Read these off the table that follows. Counting starts at 1.
1) Report the top-left entry.
2) Report the entry at the centre.
3) Report the entry in row 2 and column 1.
4) Report the entry just left of the centre entry.
5) Report the bottom-right entry.
6) Report the entry in the bottom-left corner.
7) Report the entry just right of 18.
8) Report the entry at row 1, column 3.
[[-42  25  89 -40 -39  54 -44 -43  98]
 [-42  25  89 -40 -39  18 -44 -43  98]
 [-42  49  89 -72 -39  77 -44 -70  98]
 [-42  25  71 -40 -20  54 -44 -43  98]
 [-42  25  82 -40 -39  54 -44 -43  58]
 [-42  25  89 -40 -39  54  -4 -43  12]
 [-38  25  41 -40 -39  54 -44 -43  98]]
1) -42
2) -20
3) -42
4) -40
5) 98
6) -38
7) -44
8) 89

Questions about the matrix below. Counting starts at 1.
1) The bottom-left entry?
2) The entry in row 3 and column 1?
3) The entry in row 3 and column 3?
4) The entry in row 1 and column 3?
5) The entry directly below the largest entry?
6) The entry in row 3 and column 2?
7) The entry just left of the smallest entry?
8) The entry in the bottom-right corner?
[[ 23   4   3  31 -13  37  14  -3  -2 -15 -27]
 [ 27 -18  15  12  19 -23  -1  11  42  12 -19]
 [ 11  14  15  19  -4  28   6   9  -1  -3 -15]
 [ -4   9  25 -14  10  -4  -6  23  21  20  11]
 [ 28   2   5  39   1  19  10  -3  -2 -13 -34]
 [  4   1  15  -3  24 -29 -11  11  13  14   2]
 [ 12   3  -7  21 -18  36  16  -8  -9 -15 -14]
 [ 10   6  -6  19 -19  38  16  -7 -10 -15 -11]
 [ -9   6  23 -20   3   3   1  24  30  22  17]
 [  0  -1  22 -14   3   2   4  23  38  21   9]
 [-21   8  16 -31  11 -14 -10  20  16  24  30]
 [-28   4   2 -36   9 -22 -10  10   5  20  39]]
1) -28
2) 11
3) 15
4) 3
5) -1
6) 14
7) 2
8) 39

Read these off the row that follows.
1) The third entry from the right?
2) The 1st entry from the right?
3) The entry just left of the smallest entry?
4) The second entry from the right?
5) The maximum?
[-24 -29 -63  50  -8  73 -23  64  57  -9 -19 -60]
1) -9
2) -60
3) -29
4) -19
5) 73

a = [-10 -50  35  60 -42 -36   5 -25 -30  23 -30 -73 -61 -15 -37  54]
The minimum: -73
Read off the entry just left of the largest entry.
A: 35
Read off the entry just left of 23.
A: -30
Read off the entry just right of the smallest entry.
A: -61
Read off the entry just right of -36.
A: 5
